Below are the code and all the weights of a small trained network. Each question names an input and a class and asks about switching units off, where a switched-off unit gives its printed mean instead of its output.

import numpy as np


def w(rows, s, z=0):
    codes = np.array(rows[::2]) - 128.0
    scale = np.full(codes.shape[1], s)
    scale[-1] = z or s
    return codes * scale


def norm(h):
    return h / np.sqrt((h * h).mean(-1, keepdims=True) + 1e-5)


def f(y):
    return np.maximum(y, 0)


def log_softmax(a):
    a = a - a.max(-1, keepdims=True)
    return a - np.log(np.exp(a).sum(-1, keepdims=True))


def net(x, mask):
    res = np.array(x, float).reshape(1, 5) / 4 @ E
    u = 0
    for l in range(2):
        y = f(norm(res) @ A[l][:, :-1].T + A[l][:, -1])
        res = res + np.where(mask[u : u + 15], y, B[l][:, -1]) @ B[l][:, :-1]
        u += 15
    return log_softmax(norm(res)[-1] @ U[:, :-1].T + U[:, -1])


A, B = {}, {}
E = w([
[28,179,156,137,188],'x0',
[126,128,127,129,129],'x1',
[170,255,128,126,109],'x2',
[193,110,165,104,194],'x3',
[124,133,173,63,81],'x4',
],0.0085)
A[0] = w([
[170,102,17,111,83,1],'L0N0',
[96,148,59,190,245,141],'L0N1',
[162,213,121,5,110,153],'L0N2',
[129,187,50,254,145,65],'L0N3',
[75,18,152,189,119,92],'L0N4',
[193,104,14,237,152,87],'L0N5',
[82,76,149,96,90,127],'L0N6',
[188,153,88,99,231,115],'L0N7',
[47,149,38,204,19,16],'L0N8',
[202,95,123,69,22,167],'L0N9',
[76,129,96,78,57,115],'L0N10',
[140,128,166,25,128,152],'L0N11',
[85,160,148,12,80,31],'L0N12',
[9,188,175,134,201,111],'L0N13',
[152,167,116,122,120,53],'L0N14',
],0.009,0.0042)
B[0] = w([
[153,151,86,96,145,168],'L0N0',
[103,118,178,88,83,217],'L0N1',
[102,71,124,193,108,237],'L0N2',
[75,130,142,139,76,197],'L0N3',
[149,98,86,173,125,211],'L0N4',
[110,135,162,51,58,218],'L0N5',
[110,95,111,185,110,179],'L0N6',
[129,102,160,150,149,189],'L0N7',
[215,137,251,110,244,203],'L0N8',
[125,157,100,69,123,255],'L0N9',
[161,103,178,125,180,181],'L0N10',
[132,113,156,127,124,189],'L0N11',
[75,131,149,105,90,175],'L0N12',
[161,131,63,83,130,235],'L0N13',
[111,144,83,195,114,146],'L0N14',
],0.012,0.0064)
A[1] = w([
[9,153,113,84,213,108],'L1N0',
[139,127,158,60,181,156],'L1N1',
[87,194,118,155,89,97],'L1N2',
[126,208,144,179,114,250],'L1N3',
[83,100,93,97,68,174],'L1N4',
[200,248,123,203,63,77],'L1N5',
[161,97,90,105,189,148],'L1N6',
[143,143,162,95,144,70],'L1N7',
[248,121,186,106,156,187],'L1N8',
[132,179,8,46,149,140],'L1N9',
[102,173,90,90,137,12],'L1N10',
[102,134,72,151,163,60],'L1N11',
[68,110,110,116,175,139],'L1N12',
[149,62,125,200,128,255],'L1N13',
[122,154,82,133,189,88],'L1N14',
],0.012,0.0021)
B[1] = w([
[252,135,104,58,113,194],'L1N0',
[77,209,131,216,145,214],'L1N1',
[159,17,142,139,145,178],'L1N2',
[176,11,97,179,138,189],'L1N3',
[83,227,197,207,100,237],'L1N4',
[92,3,76,162,156,202],'L1N5',
[92,183,140,199,64,179],'L1N6',
[111,68,129,207,158,173],'L1N7',
[100,170,135,132,232,254],'L1N8',
[135,237,70,174,147,189],'L1N9',
[135,152,107,143,91,148],'L1N10',
[144,182,145,130,165,134],'L1N11',
[236,102,121,112,84,164],'L1N12',
[133,214,107,142,142,204],'L1N13',
[96,110,130,52,79,132],'L1N14',
],0.0062,0.007)
U = w([
[177,129,173,157,248,134],'0',
[126,30,29,197,111,142],'1',
[194,205,9,26,133,149],'2',
[91,113,175,74,87,157],'3',
[124,183,124,192,136,236],'4',
[36,178,77,145,161,49],'5',
[54,134,47,64,167,1],'6',
],0.015,0.0093)

Each question gives the input, the list of numbers given to net, and the class t.
The units are the neurons (one row each of A and B). Each row of codes is followed by its name. A weight is (code - 128) times the scale printed after its matrix; where a second scale follows, it is the last column's (A, B and U).
mask holds one flag per neuron, layer by layer. A switched-off neuron (its flag False) gives its mean, the last column of its row in B, instead of its output. The means were averaged over made-up inputs and are rounded, as every weight is.
A unit's drop is (log p(t) with every unit on - log p(t) with that unit switched off) / (log p(t) with every unit on - log p(t) with every unit switched off).
The circuit of an input: a set's keep is (log p(t) with only the set's units on - log p(t) with every unit switched off) / (log p(t) with every unit on - log p(t) with every unit switched off). Starting from the 12 units with the biggest drops (on a tie, the unit counted first), units are removed one at a time, each time the one whose removal leaves the highest keep (on an exact tie, the one counted first), for as long as the keep stays at least 0.8.
units of the circuit, in order: the units of the circuit, biggest drop first
top k neurons: the k neurons with the biggest drops, biggest first
k most important neurons of layer l: the k neurons of layer l with the biggest drops, biggest first
input [-7,-3,-4,4,-8], class 3: 2 most important neurons of layer 1 => L1N0; L1N4
input [-8,8,8,-1,-1], class 1: top 3 neurons => L1N5; L0N2; L0N13
input [3,5,2,0,-5], class 3: units of the circuit, in order => L0N1
input [6,3,6,-1,-6], class 1: 3 most important neurons of layer 0 => L0N9; L0N3; L0N5
input [-5,-2,8,-7,4], class 1: top 3 neurons => L1N5; L0N2; L0N14
input [1,-7,8,-7,-8], class 1: top 3 neurons => L0N3; L1N5; L1N3
input [5,-2,-5,6,-8], class 3: top 2 neurons => L0N1; L0N8
input [5,-2,-3,-3,-1], class 2: top 2 neurons => L0N13; L1N0
input [-7,-5,-2,0,-7], class 2: units of the circuit, in order => L0N0; L0N5
input [8,-1,0,7,-5], class 2: units of the circuit, in order => L0N13; L1N0
input [3,-1,7,-2,-6], class 1: top 2 neurons => L1N3; L1N5
input [8,-7,-3,7,-5], class 2: units of the circuit, in order => L1N0; L0N13
input [7,3,-1,-7,5], class 0: 2 most important neurons of layer 0 => L0N8; L0N10
input [-5,7,-5,-4,1], class 4: 3 most important neurons of layer 0 => L0N2; L0N13; L0N9
input [-2,4,1,-4,-7], class 3: units of the circuit, in order => L0N5
input [-8,-8,6,-4,-6], class 2: top 3 neurons => L0N5; L0N0; L0N9
input [5,4,-2,6,-8], class 3: top 2 neurons => L0N1; L0N8
input [-6,1,-4,5,-4], class 2: top 3 neurons => L0N8; L0N2; L0N10
input [5,4,8,7,3], class 1: 3 most important neurons of layer 0 => L0N8; L0N2; L0N10
input [6,-5,0,-1,-5], class 2: units of the circuit, in order => L1N0
